What can hang from each mark:
J905: J275 J671 J929
J628: J905 J929
J597: J144 J671
J671: J275 J628 J905
J144: J597
J275: J144 J628

Known rows, with every way that one mark hangs from another:
J597{J144 J671{J275}}: [  7.8  41.8 -44.0   1.1  26.0  -6.1 -32.8   3.5 -14.3 -66.8  48.0  20.6
  11.4 -25.0  11.6  25.7   7.9   6.2   1.1]
J671{J905}: [  3.4  14.4 -19.0   2.0  26.3   5.2 -20.5 -42.0 -17.3 -38.2  12.6  16.8
 -17.0   6.8  11.0  11.0  20.7  -9.6  11.5]
J628{J905{J671{J275}}}: [-11.3  33.1 -25.9   1.4  24.0   4.5 -11.4  -8.8 -10.1 -23.7   6.1   0.6
 -16.3  -3.4  51.8  -7.5  22.7   8.7 -11.3]
J905{J275 J671{J628} J929}: [  4.0  14.5 -37.3 -18.3   2.7 -42.4 -11.2  25.6 -18.5  -9.6  11.5  35.0
 -10.3 -39.7  54.1  -8.5   0.2  25.7 -16.7]
J628{J905{J671} J929}: [ 10.6  32.0 -26.1  -1.5  31.0 -11.8 -25.7 -20.2   4.4 -22.5  11.6   9.9
 -14.8   7.2  67.3  -3.9  42.7   1.9 -21.6]
J275{J628}: [ 38.4  -9.0 -17.9  22.8  28.6 -25.0 -24.3 -52.9   5.1 -50.9  14.1  43.5
 -21.4  -5.3  23.7  -6.7  43.3  -3.4   8.2]
J628{J905{J275}}: [-12.0  40.8 -27.1  -2.5  24.5  -7.5  -4.2 -15.1  -9.9 -28.9  10.9   2.4
 -22.7  14.0  53.5 -21.3  20.0  -7.6 -25.0]
J905{J671{J628{J929}}}: [ 25.1 -11.8 -28.8  11.9  25.8 -20.4 -27.4 -22.8 -11.0 -23.3  -3.6  42.1
 -16.3 -34.7  43.4   4.5  35.5  25.3  -4.1]
J671{J275{J144{J597} J628} J905{J929}}: [ 22.3  33.8 -21.8 -25.3   7.0  -5.0 -33.9 -15.9  -1.1 -64.4  28.4  34.6
 -25.6   1.0   7.7  37.8  -3.0 -26.0  35.7]
J144{J597{J671{J905{J275}}}}: [ -3.6  44.2 -40.4  24.1  25.2  -9.0 -35.2 -22.9 -21.6 -44.6  19.9  45.2
 -15.5 -10.0  17.1   8.3  12.1   7.0  13.0]
J905{J671{J275{J144{J597} J628}} J929}: [ 16.2  23.1 -28.9 -12.4   6.8 -28.7 -36.9  11.5  -0.4 -35.9  28.5  28.2
   0.5 -29.2  35.0   9.8  12.2  19.5  14.4]
J597{J671{J275 J628{J929}}}: [ 38.3  20.1 -46.6   2.0  32.9 -11.1 -31.4   6.3  -7.3 -59.4   9.8  54.8
  -8.7 -27.4  29.3  30.0  16.4   1.0  -9.5]
J671{J275{J144{J597}} J628 J905{J929}}: [ 24.6  25.3 -26.3 -18.5   1.2   0.5 -22.5  -2.6 -17.8 -64.2   3.2  47.0
 -38.7 -15.2  14.5  54.4 -15.0 -23.2  28.9]
J628{J905{J275 J671 J929}}: [-21.0  47.0 -27.8 -15.8  11.5 -21.5  -5.5  14.5  -9.3 -13.5  15.2  -1.3
 -11.5   0.3  68.1 -16.6  13.3   6.5 -25.6]
J275{J144{J597} J628}: [ 29.2   0.4 -11.9  14.9  28.1 -26.2 -52.7 -57.8  11.1 -71.9  11.6  51.4
 -29.3   1.8  19.3  12.0  42.9  -7.6  29.6]
J905{J275 J929}: [  8.2  36.1 -37.0 -15.2   9.6 -38.2 -13.5  14.4 -11.3 -28.0  35.5  16.4
   5.5  -9.6  37.8 -21.9   2.3   4.5 -20.7]
J275{J144}: [ 10.5   4.5 -13.5  -6.6  36.0 -11.8 -45.3 -32.0   2.1 -59.6  11.4  14.5
  -1.9   5.0  18.2   7.2  37.3  -1.7   4.1]
J144{J597{J671}}: [  6.5  37.5 -39.2  40.9  29.2 -13.3 -41.2 -25.5 -15.9 -50.7  18.6  47.5
  -6.2 -15.9  19.7   2.9  25.5  15.0  10.3]
J144{J597}: [ 12.7  26.9 -33.0  46.3  23.8 -13.2 -32.8 -45.0 -17.9 -41.6  18.1  38.1
 -13.2 -13.5  16.5 -12.8  26.8  14.4  15.7]
J628{J905{J275{J144{J597}} J671} J929}: [ -2.9  43.9 -32.2 -24.1  27.4 -17.8 -34.0  -9.7   4.4 -22.9  15.5  13.7
 -21.5   8.3  68.5  -6.9  27.9  -0.7 -21.7]
J275{J144{J597} J628{J929}}: [ 47.1   3.6 -17.0   6.9  31.2 -32.3 -61.4 -57.1  20.9 -70.9  19.4  57.8
 -27.2   5.0  26.4  15.5  49.3 -12.7  23.2]

Rows:
[  5.6  39.9 -41.2  24.7  15.7 -16.8 -29.7 -12.4 -23.0 -48.7  11.5  58.9
 -24.4 -17.8  25.4  21.1   6.4   2.9  12.6] => J144{J597{J671{J628 J905{J275 J929}}}}
[ 23.6  23.8 -33.0 -13.5   8.5 -47.9 -13.5   1.8  -1.0 -34.8  34.8  33.2
  -7.5  -9.2  40.1 -17.9   9.9  -3.1 -12.5] => J905{J275{J628} J929}
[  4.1  30.5 -32.2  16.0  22.5 -14.0 -21.0  -7.7 -15.4 -70.1  16.5  34.4
 -16.7 -17.3  38.6  37.9  21.3  -3.9  -7.0] => J597{J144 J671{J628{J905}}}
[ 13.4  18.0 -22.3  -1.2  11.8 -21.6  -5.8  -5.6  -9.6 -47.6 -11.2  32.5
 -37.0  -5.0  56.6  11.9  15.8 -13.3 -15.5] => J671{J628{J905{J275{J144} J929}}}
[ 10.3  36.3 -36.8  32.9  17.7 -14.2 -32.1 -18.3 -21.7 -53.8   8.4  58.8
 -22.4 -16.9  23.1  26.4  13.2   3.4  17.3] => J144{J597{J671{J628 J905{J929}}}}
[-27.3  33.0 -22.1 -22.0  25.1  -8.5 -18.0  -5.7  -5.8 -23.1   4.9  -1.0
 -21.6   6.6  59.5 -11.8  22.4   4.1 -19.3] => J628{J905{J275{J144} J671}}
[ -8.3  37.1 -31.0  -0.3  26.0  -4.3 -32.6 -15.7 -17.9 -63.8  38.9  20.7
  -0.4  -7.3  12.0  38.0  15.0  -4.7   8.1] => J597{J144 J671{J905}}
[  3.4  34.0 -29.6 -33.0  12.9 -38.0 -28.2  15.4  -2.7 -41.2  33.2  12.8
   5.7  -2.1  36.2  -8.5   5.3  -1.5 -14.7] => J905{J275{J144} J929}
[ 12.7  -1.4 -39.6 -14.2  20.5 -28.6 -20.1  -4.9 -16.2  -8.3   4.3  42.8
 -21.9 -37.4  48.9 -12.9  15.0  25.2 -18.3] => J905{J275 J671{J628{J929}}}
[  4.3  44.0 -39.1  21.1  18.8 -19.8 -34.1 -18.6 -15.4 -48.6  24.1  52.1
 -17.7  -9.5  22.1  12.4  11.9   2.2  15.8] => J144{J597{J671{J905{J275{J628} J929}}}}
[ 29.4  12.0 -26.7  -3.7  23.7 -19.1 -16.5 -20.3  -2.2 -46.3  -9.6  41.2
 -40.6  -1.0  59.1  12.2  25.8 -16.5 -19.2] => J671{J628{J905{J275{J144}} J929}}
[ 50.5  -9.3 -10.9 -11.1  36.8 -31.2 -54.8 -50.0  26.1 -69.7  18.0  44.9
 -20.0   9.2  29.3  15.6  53.6 -18.1  10.5] => J275{J144 J628{J929}}
[ -6.7   3.1 -31.7 -14.2  18.4 -24.4 -33.0  -7.6 -18.1 -23.2  -2.0  45.0
 -29.2 -34.0  39.5  -2.4  10.4  25.6   0.7] => J905{J275{J144{J597}} J671{J628}}
[ 11.4  28.3 -24.1   6.0  31.6 -14.4 -53.0 -23.5   1.9 -69.1   4.1  40.7
 -19.1   2.7  33.9  27.3  33.4  -6.0   8.2] => J275{J144{J597{J671{J628{J905 J929}}}}}
[-18.5  16.6 -32.6 -20.0  23.6 -21.7 -40.4  -7.7 -14.0 -17.9  17.3  24.4
 -10.7 -23.6  33.6 -16.5  14.2  29.1  -0.9] => J905{J275{J144{J597}} J671}
[  2.5   8.0 -28.0 -12.8  27.8  -3.0 -36.6  -6.7  -9.0 -29.2  15.6  13.7
   1.4 -27.3  23.2   0.1  20.7  26.1   5.6] => J905{J671{J275{J144}}}
[ 13.6  17.7 -35.5  18.3  24.2 -18.3 -28.1 -10.2 -16.4 -70.7  21.9  42.3
  -8.2 -27.9  24.5  36.6  20.8   3.6  -0.3] => J597{J144 J671{J628}}
[ 27.1   6.1 -27.0 -27.0  29.8 -33.2 -37.4 -26.9  10.7 -46.4  25.0  37.2
 -20.2   2.3  32.8  -9.3  26.8  -9.3  -8.1] => J905{J275{J144 J628{J929}}}
[ 32.3  23.6 -24.8 -24.1  21.5   3.9 -42.2 -37.0   1.4 -62.6  25.2  41.3
 -33.3   3.0   6.0  35.0   7.4 -27.1  33.0] => J671{J275{J144{J597} J628{J929}} J905}
[ 18.3  37.7 -43.0  34.0  25.3 -11.0 -38.9 -21.9 -12.0 -54.7  23.6  53.8
 -12.7 -20.5  16.0   6.9  17.5  10.9  16.5] => J144{J597{J671{J275{J628}}}}
[ 13.1  39.3 -31.9 -20.9  10.0   4.9 -13.2   0.1 -16.5 -42.3  30.9  12.1
  -6.0  -4.6   9.4  21.0 -11.1 -15.0  12.7] => J671{J275 J905{J929}}
[  1.6  46.2 -37.3  29.5  20.8 -12.0 -37.2 -18.9 -19.4 -49.7  21.6  44.6
  -9.2  -9.7  18.4  16.8  15.8   5.6  16.4] => J144{J597{J671{J905{J929}}}}
